Here is a tiny trained network, its code and every weight. The questions are about switching its units off for an input and a target symbol, where a switched-off unit gives its printed mean instead of its output.

import numpy as np


def w(rows, s, z=0):
    codes = np.array(rows[::2]) - 128.0
    scale = np.full(codes.shape[1], s)
    scale[-1] = z or s
    return codes * scale


def f(y):
    return y / 2 * (1 + np.tanh(0.7978845608 * (y + 0.044715 * y**3)))


def softmax(a):
    e = np.exp(a - a.max(-1, keepdims=True))
    return e / e.sum(-1, keepdims=True)


def log_softmax(a):
    a = a - a.max(-1, keepdims=True)
    return a - np.log(np.exp(a).sum(-1, keepdims=True))


def net(x, mask):
    ids = ['Σβετψω'.index(c) for c in x.split()]
    T = len(ids)
    res = E[ids] + P[:T]
    u = 0
    for l in range(2):
        q, k, v = (res @ M[l].T for M in (Q, K, V))
        z = softmax(np.where(np.tri(T) > 0, q @ k.T / 4**0.5, -1e9)) @ v
        res = res + np.where(mask[u], z, O[l][:, -1]) @ O[l][:, :-1]
        u += 1
        y = f(res @ A[l][:, :-1].T + A[l][:, -1])
        res = res + np.where(mask[u : u + 16], y, B[l][:, -1]) @ B[l][:, :-1]
        u += 16
    return log_softmax(res[-1] @ U[:, :-1].T + U[:, -1])


Q, K, V, O, A, B = {}, {}, {}, {}, {}, {}
E = w([
[135,141,113],'Σ',
[134,118,41],'β',
[8,149,130],'ε',
[37,128,140],'τ',
[156,71,163],'ψ',
[193,119,93],'ω',
],0.018)
P = w([
[27,113,138],'0',
[96,255,201],'1',
[137,237,181],'2',
[148,215,163],'3',
[160,197,148],'4',
[162,183,134],'5',
[166,170,121],'6',
[166,158,111],'7',
[169,148,107],'8',
[169,143,97],'9',
[168,133,86],'10',
[168,128,83],'11',
[167,120,75],'12',
],0.0042)
Q[0] = w([
[60,4,141],'L0H1',
[135,131,100],'L0H1',
[112,104,124],'L0H1',
[143,156,112],'L0H1',
],0.017)
K[0] = w([
[179,2,254],'L0H1',
[145,123,68],'L0H1',
[129,96,135],'L0H1',
[112,149,77],'L0H1',
],0.0089)
V[0] = w([
[148,83,130],'L0H1',
[84,176,1],'L0H1',
[126,114,66],'L0H1',
[123,132,88],'L0H1',
],0.0072)
O[0] = w([
[158,151,122,110],'L0H1',
[72,4,90,252],'L0H1',
[126,74,101,173],'L0H1',
[120,89,112,161],'L0H1',
],0.011,0.0028)
A[0] = w([
[148,148,140,54],'L0N1',
[164,189,83,19],'L0N2',
[123,121,157,120],'L0N3',
[102,23,238,137],'L0N4',
[131,178,8,180],'L0N5',
[164,135,133,12],'L0N6',
[65,117,167,6],'L0N7',
[155,100,225,196],'L0N8',
[140,241,100,137],'L0N9',
[170,202,74,55],'L0N10',
[226,141,131,86],'L0N11',
[98,141,115,55],'L0N12',
[114,120,159,79],'L0N13',
[104,142,128,4],'L0N14',
[118,136,146,107],'L0N15',
[235,120,85,94],'L0N16',
],0.012,0.004)
B[0] = w([
[103,89,136,109],'L0N1',
[88,150,231,108],'L0N2',
[102,155,108,122],'L0N3',
[147,224,171,168],'L0N4',
[254,42,199,253],'L0N5',
[68,98,135,107],'L0N6',
[32,91,162,151],'L0N7',
[229,168,47,150],'L0N8',
[149,94,45,156],'L0N9',
[140,134,240,113],'L0N10',
[83,36,26,141],'L0N11',
[103,78,154,132],'L0N12',
[84,142,130,118],'L0N13',
[84,96,177,112],'L0N14',
[88,122,107,122],'L0N15',
[26,87,17,179],'L0N16',
],0.019,0.006)
Q[1] = w([
[212,31,56],'L1H1',
[3,195,175],'L1H1',
[173,74,70],'L1H1',
[142,165,167],'L1H1',
],0.011)
K[1] = w([
[78,190,12],'L1H1',
[135,70,251],'L1H1',
[77,187,62],'L1H1',
[188,90,159],'L1H1',
],0.012)
V[1] = w([
[93,131,106],'L1H1',
[122,115,91],'L1H1',
[89,79,129],'L1H1',
[191,254,118],'L1H1',
],0.0062)
O[1] = w([
[161,147,122,133],'L1H1',
[93,171,100,253],'L1H1',
[202,111,92,89],'L1H1',
[3,161,244,181],'L1H1',
],0.0055,0.0049)
A[1] = w([
[179,150,100,21],'L1N1',
[63,134,149,154],'L1N2',
[121,123,166,112],'L1N3',
[67,97,225,132],'L1N4',
[59,147,242,118],'L1N5',
[176,210,169,145],'L1N6',
[134,175,136,97],'L1N7',
[108,191,177,139],'L1N8',
[145,186,139,52],'L1N9',
[126,129,154,90],'L1N10',
[122,169,157,253],'L1N11',
[112,153,251,119],'L1N12',
[219,178,147,196],'L1N13',
[136,177,140,82],'L1N14',
[200,154,110,121],'L1N15',
[79,136,145,162],'L1N16',
],0.015,0.0054)
B[1] = w([
[88,130,145,202],'L1N1',
[184,201,154,191],'L1N2',
[86,140,113,141],'L1N3',
[7,129,86,217],'L1N4',
[81,15,131,216],'L1N5',
[48,130,72,148],'L1N6',
[200,140,173,133],'L1N7',
[194,207,187,162],'L1N8',
[161,136,91,131],'L1N9',
[87,153,120,126],'L1N10',
[151,76,221,164],'L1N11',
[252,162,58,181],'L1N12',
[171,212,97,233],'L1N13',
[191,158,162,131],'L1N14',
[119,88,175,251],'L1N15',
[156,195,141,176],'L1N16',
],0.027,0.011)
U = w([
[63,162,191,48],'Σ',
[157,111,192,2],'β',
[94,142,250,66],'ε',
[128,183,118,199],'τ',
[103,127,159,237],'ψ',
[109,78,175,162],'ω',
],0.012,0.0092)

Each question gives the input, a string of symbols that net reads in full, and the target symbol t.
The units are the heads (4 rows each of Q, K, V and O) and the neurons (one row each of A and B). Each row of codes is followed by its name. A weight is (code - 128) times the scale printed after its matrix; where a second scale follows, it is the last column's (O, A, B and U).
mask holds one flag per unit, layer by layer, with each layer's heads first. A switched-off unit (its flag False) gives its mean, the last column of its rows in O or B, instead of its output. The means were averaged over made-up inputs and are rounded, as every weight is.
A unit's drop is (log p(t) with every unit on - log p(t) with that unit switched off) / (log p(t) with every unit on - log p(t) with every unit switched off).
The circuit of an input: a set's keep is (log p(t) with only the set's units on - log p(t) with every unit switched off) / (log p(t) with every unit on - log p(t) with every unit switched off). Starting from the 12 units with the biggest drops (on a tie, the unit counted first), units are removed one at a time, each time the one whose removal leaves the highest keep (on an exact tie, the one counted first), for as long as the keep stays at least 0.8.
units of the circuit, in order: the units of the circuit, biggest drop first
most important unit: the unit with the biggest drop
top k neurons: the k neurons with the biggest drops, biggest first
top k neurons in layer l: the k neurons of layer l with the biggest drops, biggest first
drop of u: that unit's drop, to one decimal
input Σ β β τ ω Σ ω Σ Σ ψ, target τ: top 2 neurons => [L0N4; L0N8]
input β Σ β ψ ε, target τ: most important unit => L0H1
input ψ ω ω Σ τ ω ψ ε, target Σ: units of the circuit, in order => [L0N7; L1N4]
input Σ ψ β ε Σ ψ β β ε β, target β: top 2 neurons in layer 1 => [L1N4; L1N5]
input ε ε ω Σ β β Σ β τ τ τ τ, target ε: top 4 neurons => [L0N5; L0N4; L0N7; L1N11]
input β ε ε, target Σ: units of the circuit, in order => [L1N4; L0N7]
input ε β ω Σ τ β Σ ε β ε ψ τ Σ, target ω: top 3 neurons => [L1N5; L0N8; L0N4]
input τ ε ε β ψ ε, target ω: top 4 neurons in layer 0 => [L0N9; L0N7; L0N4; L0N12]
input β τ ω ε Σ Σ β ψ β ε ε, target ω: top 4 neurons => [L1N13; L0N7; L1N2; L1N12]
input β ε ε Σ β Σ ψ Σ β β β Σ, target ω: top 4 neurons => [L1N5; L0N8; L1N13; L1N11]
input Σ ψ β β τ, target τ: top 2 neurons in layer 1 => [L1N5; L1N15]
input ε ω β β β β β β, target β: top 2 neurons in layer 0 => [L0N5; L0N11]
input ω ω Σ β β Σ Σ Σ ψ τ ω β, target ω: top 2 neurons => [L0N16; L0N4]
input ω β ψ β ψ ε τ τ ω, target ω: most important unit => L0H1
input Σ β β τ ψ Σ β ε, target τ: top 4 neurons in layer 1 => [L1N5; L1N15; L1N11; L1N1]
input τ τ β ε τ ω β ψ ψ ω, target ω: top 2 neurons in layer 1 => [L1N13; L1N2]
input Σ β τ β τ, target ε: top 3 neurons => [L0N5; L0N4; L1N11]
input ψ β τ, target τ: top 3 neurons => [L0N5; L1N15; L0N7]
input ε Σ β β β ψ Σ β, target ω: drop of L0N4 => 0.9
